Below is a small trained network, with its code and all its weights. Each question gives an input and a class and asks what happens when units are switched off, that is, made to give their printed mean instead of their output.

import numpy as np


def w(rows, s, z=0):
    codes = np.array(rows[::2]) - 128.0
    scale = np.full(codes.shape[1], s)
    scale[-1] = z or s
    return codes * scale


def norm(h):
    return h / np.sqrt((h * h).mean(-1, keepdims=True) + 1e-5)


def f(y):
    return y / 2 * (1 + np.tanh(0.7978845608 * (y + 0.044715 * y**3)))


def log_softmax(a):
    a = a - a.max(-1, keepdims=True)
    return a - np.log(np.exp(a).sum(-1, keepdims=True))


def net(x, mask):
    res = np.array(x, float).reshape(1, 3) / 4 @ E
    u = 0
    for l in range(4):
        y = f(norm(res) @ A[l][:, :-1].T + A[l][:, -1])
        res = res + np.where(mask[u : u + 10], y, B[l][:, -1]) @ B[l][:, :-1]
        u += 10
    return log_softmax(norm(res)[-1] @ U[:, :-1].T + U[:, -1])


A, B = {}, {}
E = w([
[86,94,12,96,160,113,67,74],'x0',
[84,94,77,109,41,152,205,165],'x1',
[107,16,145,176,123,89,103,179],'x2',
],0.012)
A[0] = w([
[147,79,118,197,120,89,112,115,34],'0.n0',
[60,107,104,79,148,95,106,111,123],'0.n1',
[128,122,179,108,140,147,159,156,170],'0.n2',
[129,79,113,120,129,94,86,255,42],'0.n3',
[174,171,91,85,154,197,181,111,60],'0.n4',
[207,105,146,110,128,146,155,137,27],'0.n5',
[186,90,98,118,53,86,169,84,49],'0.n6',
[117,121,105,129,44,108,142,123,37],'0.n7',
[124,172,156,138,148,95,59,119,203],'0.n8',
[115,138,103,131,125,149,80,122,4],'0.n9',
],0.0097,0.0033)
B[0] = w([
[135,110,167,25,108,115,139,64,181],'0.n0',
[192,162,156,123,185,96,202,236,228],'0.n1',
[118,93,25,102,255,208,134,119,218],'0.n2',
[61,69,187,51,132,127,124,71,236],'0.n3',
[47,107,184,40,131,110,96,108,252],'0.n4',
[162,43,43,134,146,145,108,141,137],'0.n5',
[42,238,120,245,166,135,88,127,154],'0.n6',
[93,125,124,225,120,105,162,71,177],'0.n7',
[43,148,101,183,65,101,200,127,248],'0.n8',
[188,139,120,83,58,86,134,156,125],'0.n9',
],0.0071,0.004)
A[1] = w([
[154,75,224,171,110,143,117,212,44],'1.n0',
[220,197,169,117,87,194,170,69,113],'1.n1',
[191,120,206,140,120,211,173,200,21],'1.n2',
[37,139,165,122,171,75,206,128,198],'1.n3',
[118,61,54,142,229,245,100,10,55],'1.n4',
[103,104,109,166,196,198,120,73,81],'1.n5',
[92,105,57,108,173,54,41,160,24],'1.n6',
[163,149,198,179,157,65,6,109,88],'1.n7',
[124,97,2,96,146,85,109,92,6],'1.n8',
[201,150,121,231,206,102,61,44,25],'1.n9',
],0.0079,0.0023)
B[1] = w([
[148,88,78,48,175,169,139,57,179],'1.n0',
[110,27,95,91,194,119,170,70,193],'1.n1',
[205,125,38,177,188,150,87,137,194],'1.n2',
[180,148,168,148,117,106,84,157,254],'1.n3',
[157,172,173,142,159,48,154,192,140],'1.n4',
[116,127,139,158,136,46,119,187,133],'1.n5',
[176,95,86,120,128,183,76,99,189],'1.n6',
[71,132,158,188,17,205,255,74,174],'1.n7',
[208,125,98,159,145,210,111,151,181],'1.n8',
[119,172,69,183,75,95,79,83,167],'1.n9',
],0.0092,0.0068)
A[2] = w([
[64,98,84,145,62,182,176,238,24],'2.n0',
[164,121,141,78,72,113,156,167,109],'2.n1',
[246,104,95,149,145,165,141,125,57],'2.n2',
[163,138,187,172,155,138,201,179,91],'2.n3',
[87,149,110,209,42,162,190,118,89],'2.n4',
[138,199,122,68,129,105,147,100,2],'2.n5',
[101,141,76,132,113,108,180,170,54],'2.n6',
[206,171,107,134,76,84,81,200,117],'2.n7',
[171,164,199,119,107,76,71,181,139],'2.n8',
[154,124,156,184,175,152,159,108,70],'2.n9',
],0.011,0.0039)
B[2] = w([
[158,221,130,223,51,155,65,13,200],'2.n0',
[160,166,137,145,137,97,118,143,130],'2.n1',
[162,144,89,70,190,122,122,166,253],'2.n2',
[128,98,54,147,152,83,115,160,158],'2.n3',
[109,210,160,226,149,66,57,46,218],'2.n4',
[124,1,161,117,133,176,214,88,169],'2.n5',
[165,89,179,187,152,78,86,100,143],'2.n6',
[151,100,113,130,115,51,165,199,164],'2.n7',
[118,200,143,156,167,5,155,192,135],'2.n8',
[151,160,77,160,84,98,71,164,169],'2.n9',
],0.0082,0.0067)
A[3] = w([
[83,177,122,81,180,174,104,73,101],'3.n0',
[176,123,40,139,123,166,123,155,11],'3.n1',
[195,134,68,150,126,214,106,189,3],'3.n2',
[146,116,187,152,85,151,195,125,89],'3.n3',
[82,149,111,85,139,115,183,88,86],'3.n4',
[182,173,189,157,159,160,166,118,183],'3.n5',
[97,43,159,110,107,151,137,96,95],'3.n6',
[96,7,192,157,90,142,99,156,41],'3.n7',
[65,111,129,135,159,156,133,130,176],'3.n8',
[132,120,124,138,136,29,138,136,179],'3.n9',
],0.011,0.0026)
B[3] = w([
[99,66,191,63,55,117,130,180,198],'3.n0',
[188,120,65,183,242,48,128,183,244],'3.n1',
[133,193,41,102,234,112,99,171,253],'3.n2',
[179,124,64,87,182,125,149,131,146],'3.n3',
[155,26,118,168,89,189,134,197,176],'3.n4',
[109,90,61,83,74,153,34,122,184],'3.n5',
[88,124,156,32,94,153,163,98,223],'3.n6',
[91,85,87,22,102,254,227,138,216],'3.n7',
[137,32,108,114,77,85,117,135,153],'3.n8',
[131,82,208,139,12,89,139,197,163],'3.n9',
],0.0075,0.0057)
U = w([
[190,122,29,140,229,129,81,147,152],'0',
[93,54,166,37,84,206,154,87,181],'1',
[108,172,158,252,63,112,54,34,165],'2',
[130,129,218,159,133,2,131,222,126],'3',
[109,206,217,145,167,171,145,147,2],'4',
],0.015,0.0063)

Each question gives the input, the list of numbers given to net, and the class t.
The units are the neurons (one row each of A and B). Each row of codes is followed by its name. A weight is (code - 128) times the scale printed after its matrix; where a second scale follows, it is the last column's (A, B and U).
mask holds one flag per neuron, layer by layer. A switched-off neuron (its flag False) gives its mean, the last column of its row in B, instead of its output. The means were averaged over made-up inputs and are rounded, as every weight is.
A unit's drop is (log p(t) with every unit on - log p(t) with that unit switched off) / (log p(t) with every unit on - log p(t) with every unit switched off).
The circuit of an input: a set's keep is (log p(t) with only the set's units on - log p(t) with every unit switched off) / (log p(t) with every unit on - log p(t) with every unit switched off). Starting from the 12 units with the biggest drops (on a tie, the unit counted first), units are removed one at a time, each time the one whose removal leaves the highest keep (on an exact tie, the one counted first), for as long as the keep stays at least 0.8.
units of the circuit, in order: the units of the circuit, biggest drop first
unit that matters most: the unit with the biggest drop
top k neurons: the k neurons with the biggest drops, biggest first
top k neurons in layer l: the k neurons of layer l with the biggest drops, biggest first
input [-8,0,-6], class 0: units of the circuit, in order -> (1.n2)
input [3,0,-3], class 3: top 3 neurons in layer 1 -> (1.n7 1.n1 1.n0)
input [-1,-3,-3], class 3: units of the circuit, in order -> (2.n8 1.n3 0.n8 1.n0)
input [-8,-8,-7], class 0: units of the circuit, in order -> (1.n1 2.n3)
input [-1,2,-3], class 3: units of the circuit, in order -> (2.n8 1.n3 1.n0 0.n4)
input [3,-4,-2], class 2: units of the circuit, in order -> (0.n2 1.n7)
input [-2,-8,-7], class 2: units of the circuit, in order -> (1.n7 1.n9)
input [-3,-3,4], class 1: top 2 neurons -> (1.n0 0.n3)
input [-6,6,5], class 0: top 4 neurons -> (0.n8 1.n0 1.n2 1.n7)
input [4,4,5], class 1: top 3 neurons -> (0.n3 0.n2 1.n2)
input [3,2,-1], class 3: top 2 neurons -> (0.n1 0.n2)
input [-1,-5,-5], class 1: top 3 neurons -> (1.n1 0.n4 0.n6)
input [-7,-5,-8], class 1: top 4 neurons -> (0.n4 0.n1 1.n8 1.n1)
input [2,-4,0], class 2: top 2 neurons -> (0.n2 1.n7)
input [5,-6,-6], class 1: unit that matters most -> 0.n2
input [-2,1,3], class 3: top 3 neurons -> (1.n4 0.n2 2.n8)
input [5,-2,-6], class 1: top 2 neurons in layer 0 -> (0.n4 0.n2)
input [-3,2,3], class 3: top 3 neurons -> (0.n2 1.n4 0.n1)
input [-4,6,-5], class 2: top 2 neurons in layer 2 -> (2.n4 2.n0)
input [5,-7,-5], class 2: unit that matters most -> 1.n9
input [4,2,5], class 1: top 3 neurons -> (0.n3 1.n2 0.n2)
